Below are the code and all the weights of a small trained network. Each question names an input and a class and asks about switching units off, where a switched-off unit gives its printed mean instead of its output.

import numpy as np


def w(rows, s, z=0):
    codes = np.array(rows[::2]) - 128.0
    scale = np.full(codes.shape[1], s)
    scale[-1] = z or s
    return codes * scale


def f(y):
    return y / 2 * (1 + np.tanh(0.7978845608 * (y + 0.044715 * y**3)))


def log_softmax(a):
    a = a - a.max(-1, keepdims=True)
    return a - np.log(np.exp(a).sum(-1, keepdims=True))


def net(x, mask):
    res = np.array(x, float).reshape(1, 5) / 4 @ E
    y = f(res @ A[0][:, :-1].T + A[0][:, -1])
    res = res + np.where(mask, y, B[0][:, -1]) @ B[0][:, :-1]
    return log_softmax(res[-1] @ U[:, :-1].T + U[:, -1])


A, B = {}, {}
E = w([
[68,75,158,247,152,40,26,201],'x0',
[61,116,118,98,255,39,169,70],'x1',
[180,121,129,139,164,121,132,166],'x2',
[139,127,144,152,146,139,142,144],'x3',
[134,93,131,161,132,151,139,109],'x4',
],0.0077)
A[0] = w([
[98,178,127,153,78,119,152,137,113],'neuron 0',
[120,145,114,84,227,119,211,56,156],'neuron 1',
[135,123,146,128,148,92,128,103,107],'neuron 2',
[71,118,145,175,174,60,84,107,130],'neuron 3',
[129,137,108,90,193,119,212,64,145],'neuron 4',
[137,160,158,84,139,155,190,136,200],'neuron 5',
[227,172,124,77,29,241,171,125,241],'neuron 6',
[130,133,104,104,96,144,189,152,185],'neuron 7',
[49,88,118,155,221,44,103,108,109],'neuron 8',
[192,130,115,81,119,141,166,74,253],'neuron 9',
[141,156,127,95,178,157,120,82,99],'neuron 10',
[92,162,133,119,91,121,129,106,112],'neuron 11',
[153,172,164,122,139,116,154,105,125],'neuron 12',
[138,104,133,190,10,164,10,228,206],'neuron 13',
],0.011,0.0051)
B[0] = w([
[134,116,141,143,136,125,141,137,132],'neuron 0',
[77,184,136,123,160,115,99,65,211],'neuron 1',
[114,129,131,130,148,126,113,139,135],'neuron 2',
[148,93,128,85,157,109,100,185,179],'neuron 3',
[79,173,125,128,144,109,101,78,197],'neuron 4',
[122,164,118,122,143,153,148,90,177],'neuron 5',
[187,105,87,137,157,226,189,173,249],'neuron 6',
[142,147,118,139,148,151,137,127,162],'neuron 7',
[139,85,132,71,192,123,60,194,194],'neuron 8',
[128,184,105,128,130,187,167,89,203],'neuron 9',
[111,138,152,124,148,111,146,115,152],'neuron 10',
[144,142,122,134,118,148,120,132,133],'neuron 11',
[134,137,125,112,125,128,124,107,140],'neuron 12',
[122,110,154,202,2,81,168,120,233],'neuron 13',
],0.023,0.017)
U = w([
[167,142,57,128,124,220,235,168,254],'0',
[94,87,175,176,12,44,160,173,130],'1',
[13,254,108,80,182,116,135,23,27],'2',
[100,84,125,51,180,89,80,213,108],'3',
],0.0072,0.00059)

Each question gives the input, the list of numbers given to net, and the class t.
The units are the neurons (one row each of A and B). Each row of codes is followed by its name. A weight is (code - 128) times the scale printed after its matrix; where a second scale follows, it is the last column's (A, B and U).
mask holds one flag per neuron, in row order. A switched-off neuron (its flag False) gives its mean, the last column of its row in B, instead of its output. The means were averaged over made-up inputs and are rounded, as every weight is.
A unit's drop is (log p(t) with every unit on - log p(t) with that unit switched off) / (log p(t) with every unit on - log p(t) with every unit switched off).
The circuit of an input: a set's keep is (log p(t) with only the set's units on - log p(t) with every unit switched off) / (log p(t) with every unit on - log p(t) with every unit switched off). Starting from the 12 units with the biggest drops (on a tie, the unit counted first), units are removed one at a time, each time the one whose removal leaves the highest keep (on an exact tie, the one counted first), for as long as the keep stays at least 0.8.
circuit, biggest first: the units of the circuit, biggest drop first
k most important neurons: the k neurons with the biggest drops, biggest first
drop when u is switched off: that unit's drop, to one decimal
input [8,-2,6,-5,5], class 1: circuit, biggest first => [neuron 13]
input [1,4,6,-4,-7], class 3: circuit, biggest first => [neuron 8; neuron 9]
input [6,1,-4,5,1], class 3: 2 most important neurons => [neuron 8; neuron 3]
input [2,1,-4,4,2], class 3: 2 most important neurons => [neuron 13; neuron 6]
input [6,1,0,0,0], class 3: 2 most important neurons => [neuron 8; neuron 3]
input [8,0,5,-5,-7], class 1: 2 most important neurons => [neuron 13; neuron 6]
input [0,4,3,6,0], class 2: 2 most important neurons => [neuron 6; neuron 1]
input [5,1,1,5,8], class 3: 2 most important neurons => [neuron 8; neuron 3]
input [1,-2,5,-3,-2], class 1: drop when neuron 6 is switched off => 0.3
input [-8,1,-7,-6,4], class 2: drop when neuron 1 is switched off => 2.7
input [-8,2,1,-6,-7], class 2: drop when neuron 1 is switched off => 0.3
input [7,6,4,6,8], class 3: drop when neuron 0 is switched off => 0.0
